Each row is followed by its class.
[  43   63  -39   30    3  -15  102  -31   94    9  -82 -113    5   -2
 -116  -84   69  -33  -44   85  148 -132   63   44  -95 -134   -1  -14
   33   93   38 -127   33  -20   -6] -> Z
[-460 -460   76 -257 -176 -271 -463  205  -83   98  416 -212   23 -224
  -32  194  210  622  -95 -293  287   21 -175   17  147  219  315   45
  100 -178   28 -560   54 -112  -62] -> Z
[-140 -114  167   19  150 -123 -111 -114  120  141  -71  -16 -155  -55
   65  -43   28  -12    4   38  204   60  -59    1   -7 -276   43   90
  -21  -84   75  -24   35  -55  167] -> R
[  92  -41  -61   34 -232   50   -4   20   66   -6  158  -59  -57  323
   21 -132   55  -16  237  129   -8  -96  101  125   52  164  195   61
   19  -56  -82  -49  -67   91  111] -> H
[  39 -150  156  169  114   61  -66  -33   83  217  -41    5  109   99
   16 -116 -383 -268   74  186 -157  257 -119   26   11 -126  374  366
 -203  -67  -33  256  -26  -97   17] -> R
[ 109   -2   80  -39 -286 -142  139  -61  -21   -2  209  -22   65  100
  -79  -13   27  -79   -9  132  -48 -112  -41   34   18  122   94 -160
   91 -117  -34  -12   63  132 -221] -> N
[ 378  168  460  488 -254  135 -347  528  -89  -14  277 -211  -59  641
   42  -72  634 -152  -88  323   30  393  131  352  429  193  294  -64
 -427  334  -98  269   91 -277 -899] -> V
[  -4  204 -183   -4   85  149  294 -116   16 -118  -75    4    0 -239
  -25  287   82 -120 -121 -229  109 -284   18   54  -80   85  -30 -160
  275   78  -40 -133 -130  -23  -65] -> Z
[ -43    9  -94   -4   -6  -93   73    3   47  -28 -204  -82 -107  -71
   19   35    6  -48  177 -235  131  -81    3    7  172    9   53 -142
  -43   18  -35  -93   36 -111   39] -> N
[ 126   59 -100  -25 -166  -79   93   19  -44   62  -10   -4   -2  169
 -102 -130 -104 -186   15  107 -106    5  -87   58   49   46   49   70
 -158  -88   -1   23   91    9 -190] -> F
[-138  -46 -120   54  -50  -83  106  129   61  -34  118  -96   22  -38
  -51  157  214 -101   58  -96 -116   -4    4  103 -205   53   77  -58
    7  201  -40  113   40  -21 -108] -> Z
[ 34  92   3 -18   9  34  67  35 -22 -87 -49 -14  -6 -94 -11  64  46 -86
 -11 -25  56 -97  25  22 -54 178 -48 -46 116 -42 -20   9  46 101 -52] -> R
[  87   78   -2  -31 -205  -37  -27  143  -81   17   26    1  -36  161
  -58  -66   14  -47   42   98 -120  -58 -151  163  124  211   93  -24
 -140  -31  -51   42   93   23 -233] -> H
[  74  -48 -109  -38   -5 -144   84 -257  -14   -8  -34  -73   27    7
  -56   10   56 -164   46 -228   -8  -72   25  -22   20 -373   -3 -109
   98 -125    6  -37   48   54 -170] -> G
[ -31    4   18  -25  -12  131  -52  130 -121  -78 -101   17    8  -65
   39  154  167  155   -4   88  196 -160   50  113  -81  401  -13  -89
  201 -151  -55  -48    9   60   34] -> H
[ -68  -45  -76  -11 -101  -72   11  136  -40    8  -74  -70   18   47
  -33  189  172    0    2 -113  128  -61   36   69  -98   60   41 -140
  -19 -139   54   22  147   37 -152] -> R
[-10  51  81  87  -4 -16  68  59  21 -43 -53  -4 -22 -74  -7  14  27 -53
  -7  37  94  36  67  96 -26 166  82  17  87  11 -31  82  47  16 -39] -> V
[ -20 -110   39  158  -33   -2   63  -15  139   53  -21  -32    9   23
  -37  -75   44   48   61   42    4   54   11   13  -77 -237  -52   49
  -75   53   30   29   16   41   18] -> V
[ 122   91  182  -22 -273  -37   67  123   -6    8   39 -121   14  216
  -77 -200  -57   39   12  444    0   53  -61   99  -74  200   39  150
  -92 -130 -125  103   17  142 -188] -> N
[ 246 -293  256   61 -344 -111 -249  229 -106    3  199 -217  -87  391
   14 -268   66  145  261  501  -89  173 -285  345  185  563  343  101
 -261  -86   34   94   10  231 -371] -> R
[-186 -365   73   12    2   -8  -25   77  237 -103   87  -48 -179   11
   16 -269  179  470   73  -60  189 -157  203  155 -174 -173  -14  158
  283  113  -32 -155 -179  222  522] -> Z
[  40   66  -73  -84  -70   83   27  131  -78 -131   86  -22  -73  -32
  -15  114  131  104   22  -85   95 -171   84  185    8  377   41 -166
  216 -115  -96 -100   -4   82   -5] -> Q
[ 167 -143  286  291 -274 -313  -54  261   95  124   76  -81 -196  248
  -48 -129  -69  -19    1  243 -209  342 -106  207  148   90   90  184
 -293  -63   28  178   90   -4 -328] -> Q
[  77  -23   69  -32 -288  -72   16  175 -127   40  199 -115   96  158
 -127  -95  -51   97  -20  207  -35   86  -30  156   22  288  170   99
  -52 -204 -100   55   61   18 -270] -> F
[-165   12 -351 -115 -166  -88   25   52    5   49   51   60   37  -89
  -61  302  223   33  -91 -280  116 -239   35  -13  -36  125  -11 -416
  130 -141    1 -185  207 -130  -75] -> V
[ 208   54   30  -17 -188  -46   82   75    3   90   51  -11   -2  235
  -99 -140 -194 -121   37  137 -188   -6 -108   73  186   36  216   -7
 -241 -102  -78   61   65  -42 -185] -> Z
[   8 -186   99  211   16  108  111   57  142 -126  -26   50  -68  -97
   24  -34   95  206   80   38  -65 -140    1  108 -181   58 -114   55
  127  183  -35  -66 -152  199  146] -> G
[ -13   -1 -235  120  -28  -13  225    2   33  257   19   48  113  331
 -102  -87   50 -501   40   31  -64  -15  161 -137 -146 -259  147  -72
 -223   -2   88   18  -80 -270 -262] -> R
[  54  281   -1 -175  -29  151   39  -90 -207  -95 -313  114  212    6
  -37  170   90  -41  -83  -35  156 -279  102   17   -2  131  -28  -25
  237 -136   20   19   44  146  -55] -> H
[ -28  -56 -352  -31  -94  413  379  -33   36 -151   78    2  -46  -24
   16  154   91   55  108  -63  -37 -528 -118   65 -158   27  -50 -303
  262  -44  -73 -283 -133  163   88] -> H
[  17   24  -51   17 -176 -154   72  -95   63  104   36  -15   20  115
  -74  -75  -28 -148  -10   78  -67  -13  -47   36   82  -34  107   17
 -144   38   -3   75   50  -55 -137] -> V
[ -51   57   37  147 -144 -202  -21   49  110  151   81   39    0   21
  -97  -90  -47 -140  -76   -7   -7   43  -78   22   18   76   78   18
 -199  -24   57   19  160  -65 -232] -> V
[   9   24   22   -9  -10  -15  103   53   46  -49  -61  -69  -68  -54
  -28   56   76  -30    5  -30  190  -54  119   71 -130  156   16  -80
  140 -121  -28  -55  -29   33   11] -> N
[  57 -106   52  133 -200    5   38   65   34   19  317   26  -45  120
  -20  -13  -57  -58   65   51  -97  -73  -33   65   23  181  216 -110
  -54 -175  -78  -87   41  -14 -136] -> G
[ -38  -99  -39   59  -58  121  -28    2  -28  -79   44  -23  -35   99
   54  105  163  127   28   84   21 -163   86   76  -34  -14  -31    1
    9  135  -31  -18   12   49  158] -> R
[ -70 -249   56   20   66   -2  -48   11   22  103 -196   43  153   14
  -24   27   58    9  -34   60   49   72  -75   -8 -278 -137  -69  224
  -91  -41  115  138  -65  207  -20] -> R
[  46  101   38  138  222  210  203 -259  113   -6  -84  -27 -114  -69
   90 -179 -116  -66 -236   35   26 -188 -134 -167  179 -360 -253   42
   15  195  138  -23 -148   -1   21] -> H
[  -7    6  -49  -54 -190  -54  -34   76  -41   36  266  -56   64  206
  -61  -65   43  -18  -10   80 -120  -74  -41   62   51  107  243  -45
  -79   15 -112    0   59  -28 -223] -> Z
[ -83   26   47   37 -101 -224  144   49    9   73  118  -42 -160   11
  -21   11  -64 -138   33  -83 -134  -50  -54   92  133   49  160  -58
 -132   24 -119   90  116 -148  -50] -> N
[ -15  108  -29   22 -185  -92  141   48  -21   65  149  -33   40  138
 -101 -129  -21 -141 -128  158 -124 -106   -9   60   37  113  167   34
  -60   95  -65   62  101  -43 -232] -> V
[  -6   26  105   73   74  -98  162  -25   83    0 -176   71    3 -218
  -53   64  -28 -143 -160   30  103  -28  -11   72 -196   58 -102  110
  163  -11   50  122   13  166   13] -> Q
[  26  171 -218  -98 -264  -99   97   11  -85  119   79  -90  177  211
 -187   24  -51  -35   69   -6 -297  -88  -55  122   45  -50  139   53
 -163   69 -118   45   74  -67 -249] -> Q
[-170  -57  197  127   38  142   43   31  -52  -23    7   -7    6 -141
   42  -62   71  231  -33  249  -17  -57 -165   70   14  -66 -103  118
   49  267  -31   43 -103  -65   -1] -> R
[ 205   45  127   94 -205 -199   53  -49  188   57  253 -134  -80  110
  -44 -104  -80 -176   92  127 -219  108 -102   45  101  115   74   89
 -181  -15  -89  117   33   61 -118] -> G
[ -53  163 -440  141   37  522  106   28 -110  125  284  116  232 -159
    5  205  104  284 -135  114 -207 -316 -483  123  -85  169 -189 -247
  145  367 -180 -205 -158 -145 -275] -> H
[ -20  101 -205  -21 -207   88  154  -32 -132   -8  134   57   84  177
  -46   -5   53  -76  -35   52  -72 -305  -32   71   59  119  131 -150
   12   -5 -139  -40   23  -70 -232] -> F
[  16  215   76   35 -285  -61   65  205  -94  -39  160   63  135   41
 -105  -42  -53   10 -106  124 -301  -10 -116   47   78  268   54  -50
    8  150 -162   58   72  -54 -458] -> N
[ -39 -168   12   75  -18  -41  -70   54  106    5    6 -131   -9   43
  -25   34  211  163   25   40   17   55  123   45  -95 -103  -32   93
  -44  176   29  -44   20   36  107] -> V
[  14   46  -96  -34   -9    3   94   -6  -21  -61  -36  -12   45 -109
  -23  182   49 -142   59  -85  116  -53    2   27 -103  296   83 -161
   79 -134   36  -44   33   27 -118] -> F
[ 175   32   96  204  -29 -190 -122  176  199  101 -131 -106 -350  350
   28 -393  -69  -47 -123  445  -60  196 -133  150  209  -74   -2  175
 -461  356   74  130  111  -86 -106] -> Q
[ -89 -268  160  145   16 -100  -72   38   34    2  -60  -49 -103  182
   88 -115  135  343  -99   80   30   47  149  -20   -2 -284  -49    2
   -3  -11   -6   67  -76  -31  -44] -> G
[ 144  231   23  -26  -20   13   32  -74  -10  -53  -34    1  -38  -57
  -21   97   79  -99   80  -14   -5  -18   19   43  -33  128 -199   24
   75  -81  -18   22   10  128   -9] -> R
[ -21   -5  -18   50 -179 -261  -70   21  176  126  -41    8   36   33
 -139 -117  -33 -175    0  -49 -167   87  -95    6    0  -41   21  112
 -203   45   93   59  152    1 -173] -> V
[ 113  336  275  108 -162  420   21  133  232 -180    2  219  261 -405
  -95  243  108 -527 -219  139  373   27 -265  -23 -306  219 -241 -226
  253 -234  158  119  252  208 -264] -> N
[-139 -238   81   81   43  -71    8   13   81   38  -90   20  -14 -126
   -1   41   85  145   41  -78   13  -26  -48   30 -109 -120  -25   65
   73   30   68  -59  -39   34  110] -> G
[  86   16  -14  -36 -255 -105  221  -44   11  124  195 -114   99  273
 -138 -230 -129 -109  -38  207 -153 -109  -82   57   75  -82  256  -15
 -140  -75  -76  102   61  -14 -265] -> F
[-175  206  339  240   21  176  123  114 -116 -200   37  125 -240 -330
  160  267  143 -305    8  208  237  -98  -55  -26   67  372  -93 -220
  232 -128   77  -49  217 -170  -13] -> H
[  60   88  136  103   50  269  199   52  -52 -104  -21  126   52   98
  -12  -32  197  106  -36  261  -48 -130    7  136 -336  -84  -85  -22
  219  103  -12    6 -149  224 -157] -> G
[  43  -56  -20  173 -130  142   -7  118  -45   87   39  -17   57  293
   19  -61  -58  127   40  177  -71   33  -30  114  -15   84  167  108
  -59  -88  -70   26 -123  -11 -219] -> H
[   7  267 -296 -113 -312 -225  318 -236   32   65  296  -13   32  143
 -200   91   86 -523  171 -143 -230 -416  312  -82   80 -121  140 -207
   61    1 -103 -173  284 -237  186] -> F
[-105  -95  -22   12  -55 -261   39  -13   71   95   24   42  -17   -8
  -68 -147  -28  -21    1  -32 -115  -45   57   75  -38   30   93   58
   32   87  -99   92  -58  -70   11] -> H
[  10   44  161  187  -38  139  -68   11  121  -19  -87    6   77 -123
  -34   -8  -88  138  -12   44   69   99  -87  -21  -70  -76 -196  132
   54  -70  176  -39   11   93  -13] -> H
[   7   96   95   10    8  158   91   47    2  -83   24   22  -33 -128
    2   97   20   16  -16  -61   58 -138  -55  124  -19  196   41 -110
  171  -58  -47  -35  -33   39  -21] -> N
[ -25 -150   62  170   40   64  -16   67   65   -1  -98   56   48   18
   31  -62   67   39   57  -15  -58  -40  -35   43  -64  -42    4  125
   43  145    6   25  -82  129  -35] -> R
[  22 -121   44   27  -87 -157   37   29   26  107  121  -39  -66  155
  -47  -72 -146 -185   -8   53 -262   36  -97   72   87    2  269   99
 -256  -44  -80  119   81  -86 -146] -> F
[ -40   41  -74  -78 -172 -122  117  -51   19  146  144  -36  106  205
 -118 -189  -62 -159  -71  107 -128  -83    8   19   67 -120  208   45
 -116   25 -107  136   38 -162 -128] -> F
[  12 -118   59  132  -30  -54   45   28  155  -34   46   10  -88    5
   -1   -9  126  102   -1   -7  -89   52   43   17 -135 -147 -157    1
   81   82   62  -18  -58   81   30] -> G
[  10 -154   29   16 -166   69   -9  184  -35   94  -12  -86  -40  278
   -6  -52   39   91  126  187  -36   20 -169  114    0   30  184   59
 -175 -102  -22 -116  -51   18 -202] -> N
